Below is a small trained network, with its code and all its weights. Each question gives an input and a target symbol and asks what happens when units are switched off, that is, made to give their printed mean instead of their output.

import numpy as np


def w(rows, s, z=0):
    codes = np.array(rows[::2]) - 128.0
    scale = np.full(codes.shape[1], s)
    scale[-1] = z or s
    return codes * scale


def norm(h):
    return h / np.sqrt((h * h).mean(-1, keepdims=True) + 1e-5)


def f(y):
    return np.maximum(y, 0)


def softmax(a):
    e = np.exp(a - a.max(-1, keepdims=True))
    return e / e.sum(-1, keepdims=True)


def log_softmax(a):
    a = a - a.max(-1, keepdims=True)
    return a - np.log(np.exp(a).sum(-1, keepdims=True))


def net(x, mask):
    ids = ['δεζηθλμσφψ'.index(c) for c in x.split()]
    T = len(ids)
    res = E[ids] + P[:T]
    r = norm(res)
    for j in range(3):
        rows = slice(4 * j, 4 * j + 4)
        q, k, v = (r @ M[0][rows].T for M in (Q, K, V))
        z = softmax(np.where(np.tri(T) > 0, q @ k.T / 4**0.5, -1e9)) @ v
        o = O[0][rows]
        res = res + np.where(mask[j], z, o[:, -1]) @ o[:, :-1]
    y = f(norm(res) @ A[0][:, :-1].T + A[0][:, -1])
    res = res + np.where(mask[3:7], y, B[0][:, -1]) @ B[0][:, :-1]
    return log_softmax(norm(res)[-1] @ U[:, :-1].T + U[:, -1])


Q, K, V, O, A, B = {}, {}, {}, {}, {}, {}
E = w([
[104,76,190,74,113],'δ',
[90,73,212,136,86],'ε',
[98,134,173,162,142],'ζ',
[107,172,134,192,73],'η',
[117,140,150,118,118],'θ',
[177,121,133,152,79],'λ',
[70,4,239,87,154],'μ',
[159,140,111,128,19],'σ',
[35,214,133,172,82],'φ',
[94,187,91,36,40],'ψ',
],0.014)
P = w([
[163,155,69,121,154],'0',
[34,98,184,216,138],'1',
[156,189,156,128,140],'2',
[65,68,133,187,124],'3',
[98,133,2,175,164],'4',
[64,99,185,167,96],'5',
],0.017)
Q[0] = w([
[142,200,137,86,172],'H0',
[186,173,183,97,138],'H0',
[148,125,54,127,241],'H0',
[65,67,2,152,139],'H0',
[151,69,120,49,125],'H1',
[155,229,174,46,102],'H1',
[32,148,80,148,87],'H1',
[140,134,98,80,158],'H1',
[96,77,76,116,66],'H2',
[149,124,225,129,103],'H2',
[120,118,155,126,125],'H2',
[95,71,57,142,190],'H2',
],0.011)
K[0] = w([
[186,83,102,94,164],'H0',
[159,92,82,132,185],'H0',
[164,137,209,150,248],'H0',
[123,216,255,75,50],'H0',
[78,116,168,113,187],'H1',
[148,64,118,161,173],'H1',
[80,143,125,133,156],'H1',
[182,113,168,135,161],'H1',
[91,148,220,157,59],'H2',
[61,78,34,153,131],'H2',
[157,118,114,156,133],'H2',
[104,214,221,105,101],'H2',
],0.013)
V[0] = w([
[57,177,118,52,135],'H0',
[178,218,124,173,161],'H0',
[137,113,111,143,6],'H0',
[123,105,102,57,148],'H0',
[147,141,171,106,122],'H1',
[130,85,158,114,208],'H1',
[98,146,166,155,159],'H1',
[98,68,108,107,173],'H1',
[146,151,112,73,24],'H2',
[161,124,180,116,96],'H2',
[6,129,175,101,120],'H2',
[156,27,127,131,130],'H2',
],0.014)
O[0] = w([
[76,138,130,160,86,142],'H0',
[122,159,129,170,193,165],'H0',
[104,149,143,52,133,248],'H0',
[77,107,92,137,62,43],'H0',
[125,167,87,128,117,110],'H1',
[123,141,113,165,128,2],'H1',
[114,153,140,159,132,141],'H1',
[131,118,123,145,136,41],'H1',
[69,250,116,44,80,152],'H2',
[91,103,139,60,110,140],'H2',
[154,122,185,140,85,187],'H2',
[104,83,103,82,172,85],'H2',
],0.015,0.0056)
A[0] = w([
[175,183,118,152,235,4],'N0',
[163,57,245,184,187,71],'N1',
[91,22,165,76,181,183],'N2',
[158,225,211,105,116,2],'N3',
],0.012,0.00088)
B[0] = w([
[139,27,37,166,40,179],'N0',
[115,249,109,104,124,254],'N1',
[200,75,58,184,130,209],'N2',
[190,70,126,70,119,209],'N3',
],0.011)
U = w([
[94,90,32,107,202,88],'δ',
[144,6,86,174,78,92],'ε',
[110,125,75,198,131,114],'ζ',
[104,186,138,112,119,140],'η',
[152,158,147,180,94,27],'θ',
[213,118,52,133,155,99],'λ',
[144,56,133,197,195,254],'μ',
[170,45,133,39,148,134],'σ',
[70,171,174,102,172,235],'φ',
[30,54,156,117,38,120],'ψ',
],0.015,0.0056)

Each question gives the input, a string of symbols that net reads in full, and the target symbol t.
The units are the heads (4 rows each of Q, K, V and O) and the neurons (one row each of A and B). Each row of codes is followed by its name. A weight is (code - 128) times the scale printed after its matrix; where a second scale follows, it is the last column's (O, A, B and U).
mask holds one flag per unit, heads first, then neurons. A switched-off unit (its flag False) gives its mean, the last column of its rows in O or B, instead of its output. The means were averaged over made-up inputs and are rounded, as every weight is.
A unit's drop is (log p(t) with every unit on - log p(t) with that unit switched off) / (log p(t) with every unit on - log p(t) with every unit switched off).
The circuit of an input: a set's keep is (log p(t) with only the set's units on - log p(t) with every unit switched off) / (log p(t) with every unit on - log p(t) with every unit switched off). Starting from all 7 units, units are removed one at a time, each time the one whose removal leaves the highest keep (on an exact tie, the one counted first), for as long as the keep stays at least 0.8.
circuit, biggest first: the units of the circuit, biggest drop first
most important unit: the unit with the biggest drop
top k neurons: the k neurons with the biggest drops, biggest first
heads that matter: for each layer, one digit per head in row order, 1 if its drop is at least 0.15 and else 0, layers parted by /
input η φ ε, target λ: top 3 neurons : (N0 N3 N1)
input η ζ η, target λ: circuit, biggest first : (N0 H0)
input μ λ ε ε φ, target σ: heads that matter : 101
input ε μ φ θ, target φ: heads that matter : 000
input ε ε ψ σ, target ψ: heads that matter : 100
input θ δ δ μ θ, target ψ: circuit, biggest first : (H2 H0)
input η η μ η ψ, target ε: circuit, biggest first : (H2 H0)
input σ η μ ε θ, target ε: circuit, biggest first : (H0)
input μ ε ε λ λ η, target λ: circuit, biggest first : (H2 H0 N2)
input λ η η, target δ: top 2 neurons : (N0 N1)
input μ μ σ ε, target σ: heads that matter : 110
input η ε θ λ σ, target ζ: heads that matter : 100
input ψ λ ζ η φ, target μ: heads that matter : 100
input θ θ μ, target ζ: most important unit : H0
input θ φ ε, target ζ: heads that matter : 101
input θ η θ μ, target μ: heads that matter : 001
input λ δ δ ε, target ε: heads that matter : 101
input θ θ θ μ ε, target ζ: heads that matter : 100
input η φ λ η λ, target δ: top 3 neurons : (N0 N1 N2)
input φ ζ ψ θ η, target η: top neuron : (N0)
input η ψ ε η ε θ, target θ: circuit, biggest first : (H2 N1)
input η η λ δ, target λ: heads that matter : 100
input η η ψ, target λ: top 2 neurons : (N0 N3)
input μ η σ σ θ, target φ: heads that matter : 001
input ε η δ σ ψ, target ψ: heads that matter : 101
input ε ε μ φ η ε, target φ: top 2 neurons : (N1 N0)
